Here is a tiny trained network, its code and every weight. The questions are about switching its units off for an input and a target symbol, where a switched-off unit gives its printed mean instead of its output.

import numpy as np


def w(rows, s, z=0):
    codes = np.array(rows[::2]) - 128.0
    scale = np.full(codes.shape[1], s)
    scale[-1] = z or s
    return codes * scale


def norm(h):
    return h / np.sqrt((h * h).mean(-1, keepdims=True) + 1e-5)


def f(y):
    return np.maximum(y, 0)


def softmax(a):
    e = np.exp(a - a.max(-1, keepdims=True))
    return e / e.sum(-1, keepdims=True)


def log_softmax(a):
    a = a - a.max(-1, keepdims=True)
    return a - np.log(np.exp(a).sum(-1, keepdims=True))


def net(x, mask):
    ids = ['βγδεζθω'.index(c) for c in x.split()]
    T = len(ids)
    res = E[ids] + P[:T]
    u = 0
    for l in range(2):
        r = norm(res)
        for j in range(3):
            rows = slice(2 * j, 2 * j + 2)
            q, k, v = (r @ M[l][rows].T for M in (Q, K, V))
            z = softmax(np.where(np.tri(T) > 0, q @ k.T / 2**0.5, -1e9)) @ v
            o = O[l][rows]
            res = res + np.where(mask[u + j], z, o[:, -1]) @ o[:, :-1]
        u += 3
        y = f(norm(res) @ A[l][:, :-1].T + A[l][:, -1])
        res = res + np.where(mask[u : u + 12], y, B[l][:, -1]) @ B[l][:, :-1]
        u += 12
    return log_softmax(norm(res)[-1] @ U[:, :-1].T + U[:, -1])


Q, K, V, O, A, B = {}, {}, {}, {}, {}, {}
E = w([
[116,238,176],'β',
[18,97,121],'γ',
[28,80,127],'δ',
[46,142,77],'ε',
[90,200,228],'ζ',
[3,91,118],'θ',
[210,108,179],'ω',
],0.0047)
P = w([
[166,90,92],'0',
[161,63,254],'1',
[17,131,187],'2',
[101,245,47],'3',
[133,99,208],'4',
[61,85,153],'5',
[110,236,28],'6',
[129,116,184],'7',
[76,66,142],'8',
[103,218,35],'9',
],0.0053)
Q[0] = w([
[143,3,57],'0.h1',
[174,159,213],'0.h1',
[119,43,114],'0.h2',
[180,239,91],'0.h2',
[126,202,186],'0.h3',
[61,3,105],'0.h3',
],0.0054)
K[0] = w([
[155,35,190],'0.h1',
[46,173,128],'0.h1',
[78,162,76],'0.h2',
[209,85,176],'0.h2',
[66,149,142],'0.h3',
[130,95,2],'0.h3',
],0.0071)
V[0] = w([
[180,130,25],'0.h1',
[63,227,42],'0.h1',
[253,7,248],'0.h2',
[227,58,214],'0.h2',
[70,230,16],'0.h3',
[197,130,10],'0.h3',
],0.0037)
O[0] = w([
[172,118,60,27],'0.h1',
[228,129,170,169],'0.h1',
[150,2,109,21],'0.h2',
[134,39,94,29],'0.h2',
[149,233,100,160],'0.h3',
[86,169,22,8],'0.h3',
],0.0058,0.0017)
A[0] = w([
[105,115,43,30],'0.n1',
[9,160,135,134],'0.n2',
[74,27,111,215],'0.n3',
[254,128,192,138],'0.n4',
[212,44,140,7],'0.n5',
[41,46,140,89],'0.n6',
[111,64,51,154],'0.n7',
[39,89,182,47],'0.n8',
[182,99,139,2],'0.n9',
[138,58,223,104],'0.n10',
[66,162,53,76],'0.n11',
[255,79,240,172],'0.n12',
],0.0049,0.0058)
B[0] = w([
[12,160,149,128],'0.n1',
[110,189,65,255],'0.n2',
[139,105,32,220],'0.n3',
[46,76,114,163],'0.n4',
[15,110,1,129],'0.n5',
[208,165,151,157],'0.n6',
[103,117,68,148],'0.n7',
[149,210,121,149],'0.n8',
[154,76,110,128],'0.n9',
[148,145,179,166],'0.n10',
[79,183,141,156],'0.n11',
[60,68,107,200],'0.n12',
],0.0079,0.0046)
Q[1] = w([
[1,103,115],'1.h1',
[38,133,100],'1.h1',
[72,161,101],'1.h2',
[131,73,111],'1.h2',
[206,54,181],'1.h3',
[86,210,88],'1.h3',
],0.0087)
K[1] = w([
[201,139,2],'1.h1',
[217,96,109],'1.h1',
[124,179,127],'1.h2',
[107,110,80],'1.h2',
[35,130,139],'1.h3',
[174,178,60],'1.h3',
],0.0089)
V[1] = w([
[218,221,220],'1.h1',
[119,198,75],'1.h1',
[89,76,91],'1.h2',
[107,2,144],'1.h2',
[137,231,93],'1.h3',
[186,195,153],'1.h3',
],0.0045)
O[1] = w([
[85,2,9,5],'1.h1',
[168,60,35,255],'1.h1',
[74,173,144,159],'1.h2',
[37,115,192,44],'1.h2',
[171,27,65,235],'1.h3',
[134,75,54,99],'1.h3',
],0.0046,0.0029)
A[1] = w([
[113,115,154,17],'1.n1',
[157,128,62,95],'1.n2',
[146,30,194,48],'1.n3',
[105,129,148,172],'1.n4',
[116,194,88,120],'1.n5',
[187,143,176,148],'1.n6',
[254,27,186,2],'1.n7',
[196,134,96,123],'1.n8',
[136,48,117,104],'1.n9',
[114,168,90,131],'1.n10',
[159,42,133,73],'1.n11',
[145,169,141,149],'1.n12',
],0.0095,0.0084)
B[1] = w([
[108,246,129,128],'1.n1',
[129,107,214,175],'1.n2',
[239,36,255,142],'1.n3',
[133,91,119,201],'1.n4',
[135,83,185,254],'1.n5',
[167,57,177,140],'1.n6',
[19,239,34,128],'1.n7',
[82,199,210,154],'1.n8',
[93,154,67,145],'1.n9',
[141,91,144,233],'1.n10',
[64,243,118,135],'1.n11',
[162,122,178,185],'1.n12',
],0.0086,0.0055)
U = w([
[160,15,174,154],'β',
[135,95,220,67],'γ',
[254,191,151,252],'δ',
[57,54,15,189],'ε',
[120,230,154,81],'ζ',
[164,106,91,131],'θ',
[112,191,130,10],'ω',
],0.0075,0.0037)

Each question gives the input, a string of symbols that net reads in full, and the target symbol t.
The units are the heads (2 rows each of Q, K, V and O) and the neurons (one row each of A and B). Each row of codes is followed by its name. A weight is (code - 128) times the scale printed after its matrix; where a second scale follows, it is the last column's (O, A, B and U).
mask holds one flag per unit, layer by layer, with each layer's heads first. A switched-off unit (its flag False) gives its mean, the last column of its rows in O or B, instead of its output. The means were averaged over made-up inputs and are rounded, as every weight is.
A unit's drop is (log p(t) with every unit on - log p(t) with that unit switched off) / (log p(t) with every unit on - log p(t) with every unit switched off).
The circuit of an input: a set's keep is (log p(t) with only the set's units on - log p(t) with every unit switched off) / (log p(t) with every unit on - log p(t) with every unit switched off). Starting from the 12 units with the biggest drops (on a tie, the unit counted first), units are removed one at a time, each time the one whose removal leaves the highest keep (on an exact tie, the one counted first), for as long as the keep stays at least 0.8.
circuit, biggest first: the units of the circuit, biggest drop first
unit that matters most: the unit with the biggest drop
top k neurons: the k neurons with the biggest drops, biggest first
k most important neurons of layer l: the k neurons of layer l with the biggest drops, biggest first
heads that matter: for each layer, one digit per head in row order, 1 if its drop is at least 0.15 and else 0, layers parted by /
drop when u is switched off: that unit's drop, to one decimal
input γ ε θ δ θ ε ω ε, target δ: circuit, biggest first -> (0.h2, 0.n12)
input θ ζ δ γ ε ε δ, target δ: circuit, biggest first -> (0.n12, 0.n4)
input ε ζ γ, target ε: unit that matters most -> 1.h1
input ε γ ω ζ ζ ε β δ ω β, target ε: heads that matter -> 111 / 000
input ε ε ω γ ε ζ, target ε: top 2 neurons -> (0.n12, 1.n5)
input ε δ β ζ γ ω γ ε δ, target ε: 2 most important neurons of layer 0 -> (0.n2, 0.n3)
input ζ θ γ ω ε ε θ ε ε ω, target ε: 2 most important neurons of layer 0 -> (0.n4, 0.n12)
input ε ζ θ ω ε γ, target ε: top 2 neurons -> (0.n2, 0.n3)
input ε δ ε, target ε: heads that matter -> 010 / 100
input γ ε γ θ ε ε δ, target δ: heads that matter -> 000 / 000
input ε ζ γ β, target γ: top 2 neurons -> (1.n2, 1.n8)
input ε ε ζ θ δ ε ε, target δ: top 3 neurons -> (0.n12, 0.n4, 1.n2)
input ε ζ ε ζ, target ε: heads that matter -> 111 / 101
input ε ω β, target ε: heads that matter -> 110 / 100
input ε ε ε γ θ δ, target ε: unit that matters most -> 1.h1
input ε γ γ ω ω ε γ β, target β: 2 most important neurons of layer 0 -> (0.n2, 0.n12)
input δ ε ε δ γ ε ω ε γ, target δ: drop when 1.h1 is switched off -> 0.3
input θ γ θ ε ε θ ε β, target β: drop when 0.n12 is switched off -> 0.2
input θ β ε δ γ ε ε ε β ω, target ε: drop when 0.n4 is switched off -> 0.4
